Below is a small trained network, with its code and all its weights. Each question gives an input and a class and asks what happens when units are switched off, that is, made to give their printed mean instead of their output.

import numpy as np


def w(rows, s, z=0):
    codes = np.array(rows[::2]) - 128.0
    scale = np.full(codes.shape[1], s)
    scale[-1] = z or s
    return codes * scale


def norm(h):
    return h / np.sqrt((h * h).mean(-1, keepdims=True) + 1e-5)


def f(y):
    return y / 2 * (1 + np.tanh(0.7978845608 * (y + 0.044715 * y**3)))


def log_softmax(a):
    a = a - a.max(-1, keepdims=True)
    return a - np.log(np.exp(a).sum(-1, keepdims=True))


def net(x, mask):
    res = np.array(x, float).reshape(1, 8) / 4 @ E
    u = 0
    for l in range(4):
        y = f(norm(res) @ A[l][:, :-1].T + A[l][:, -1])
        res = res + np.where(mask[u : u + 4], y, B[l][:, -1]) @ B[l][:, :-1]
        u += 4
    return log_softmax(norm(res)[-1] @ U[:, :-1].T + U[:, -1])


A, B = {}, {}
E = w([
[187,70,139,142],'x0',
[61,73,111,141],'x1',
[112,148,224,140],'x2',
[203,162,124,183],'x3',
[95,189,156,198],'x4',
[113,114,62,254],'x5',
[82,208,217,104],'x6',
[152,205,83,97],'x7',
],0.007)
A[0] = w([
[120,209,141,147,233],'0.n1',
[117,57,222,117,75],'0.n2',
[88,140,65,136,253],'0.n3',
[68,109,255,89,104],'0.n4',
],0.0095,0.002)
B[0] = w([
[76,182,46,93,226],'0.n1',
[118,203,139,176,190],'0.n2',
[97,108,244,132,216],'0.n3',
[38,161,140,90,254],'0.n4',
],0.011,0.0038)
A[1] = w([
[192,255,135,173,255],'1.n1',
[152,95,87,62,196],'1.n2',
[124,77,205,230,205],'1.n3',
[121,135,138,63,223],'1.n4',
],0.011,0.0025)
B[1] = w([
[7,70,175,174,255],'1.n1',
[254,134,162,232,171],'1.n2',
[138,5,117,52,214],'1.n3',
[117,204,228,199,194],'1.n4',
],0.0087,0.0056)
A[2] = w([
[208,123,92,28,159],'2.n1',
[180,165,177,146,252],'2.n2',
[199,149,95,9,243],'2.n3',
[159,59,116,158,220],'2.n4',
],0.014,0.0021)
B[2] = w([
[150,193,121,197,159],'2.n1',
[120,79,87,255,186],'2.n2',
[161,156,184,235,142],'2.n3',
[124,43,90,156,253],'2.n4',
],0.0096,0.0052)
A[3] = w([
[140,157,165,110,27],'3.n1',
[115,147,154,120,84],'3.n2',
[57,109,254,91,181],'3.n3',
[153,64,115,217,251],'3.n4',
],0.012,0.0027)
B[3] = w([
[182,43,1,242,123],'3.n1',
[176,228,78,135,139],'3.n2',
[8,181,147,121,254],'3.n3',
[7,179,225,54,242],'3.n4',
],0.0064,0.0091)
U = w([
[32,225,145,106,206],'0',
[120,16,103,119,123],'1',
[232,167,133,188,82],'2',
[232,202,54,4,1],'3',
],0.014,0.0065)

Each question gives the input, the list of numbers given to net, and the class t.
The units are the neurons (one row each of A and B). Each row of codes is followed by its name. A weight is (code - 128) times the scale printed after its matrix; where a second scale follows, it is the last column's (A, B and U).
mask holds one flag per neuron, layer by layer. A switched-off neuron (its flag False) gives its mean, the last column of its row in B, instead of its output. The means were averaged over made-up inputs and are rounded, as every weight is.
A unit's drop is (log p(t) with every unit on - log p(t) with that unit switched off) / (log p(t) with every unit on - log p(t) with every unit switched off).
The circuit of an input: a set's keep is (log p(t) with only the set's units on - log p(t) with every unit switched off) / (log p(t) with every unit on - log p(t) with every unit switched off). Starting from the 12 units with the biggest drops (on a tie, the unit counted first), units are removed one at a time, each time the one whose removal leaves the highest keep (on an exact tie, the one counted first), for as long as the keep stays at least 0.8.
circuit, biggest first: the units of the circuit, biggest drop first
top k neurons: the k neurons with the biggest drops, biggest first
k most important neurons of layer l: the k neurons of layer l with the biggest drops, biggest first
drop of u: that unit's drop, to one decimal
input [6,-2,-1,6,8,-3,-1,-4], class 1: circuit, biggest first	[1.n3]
input [-4,2,-1,-8,8,4,-3,-1], class 1: 3 most important neurons of layer 0	[0.n4; 0.n2; 0.n1]
input [0,2,4,-3,4,-2,-7,0], class 1: circuit, biggest first	[1.n3; 0.n1]
input [-8,-1,-7,-3,-7,7,0,-2], class 1: top 2 neurons	[0.n4; 0.n1]
input [-6,-2,3,1,-1,-8,-5,7], class 2: top 3 neurons	[0.n2; 3.n3; 1.n2]
input [3,8,-2,4,-6,1,0,8], class 2: top 2 neurons	[1.n1; 3.n3]
input [-6,5,2,-5,-8,-8,-7,7], class 2: 2 most important neurons of layer 1	[1.n1; 1.n2]
input [-3,-8,-7,-6,-2,-2,-1,7], class 2: top 2 neurons	[0.n2; 3.n3]
input [3,-3,3,3,-3,0,-7,7], class 1: top 2 neurons	[2.n4; 1.n1]
input [-4,8,-4,2,7,-5,-7,1], class 1: top 2 neurons	[1.n3; 0.n4]
input [0,4,-7,-1,2,-5,-3,-5], class 1: top 2 neurons	[0.n4; 2.n4]
input [5,6,-4,1,5,4,5,0], class 1: top 2 neurons	[1.n3; 0.n4]
input [4,-3,-8,1,-3,-5,-3,7], class 2: drop of 3.n2	0.0
input [-8,5,1,6,5,-3,-7,-7], class 1: drop of 1.n3	0.3
input [6,7,-6,3,1,3,-3,8], class 1: drop of 2.n4	0.1
input [-2,-3,-3,-4,-8,-8,1,3], class 2: most important neuron of layer 3	[3.n3]
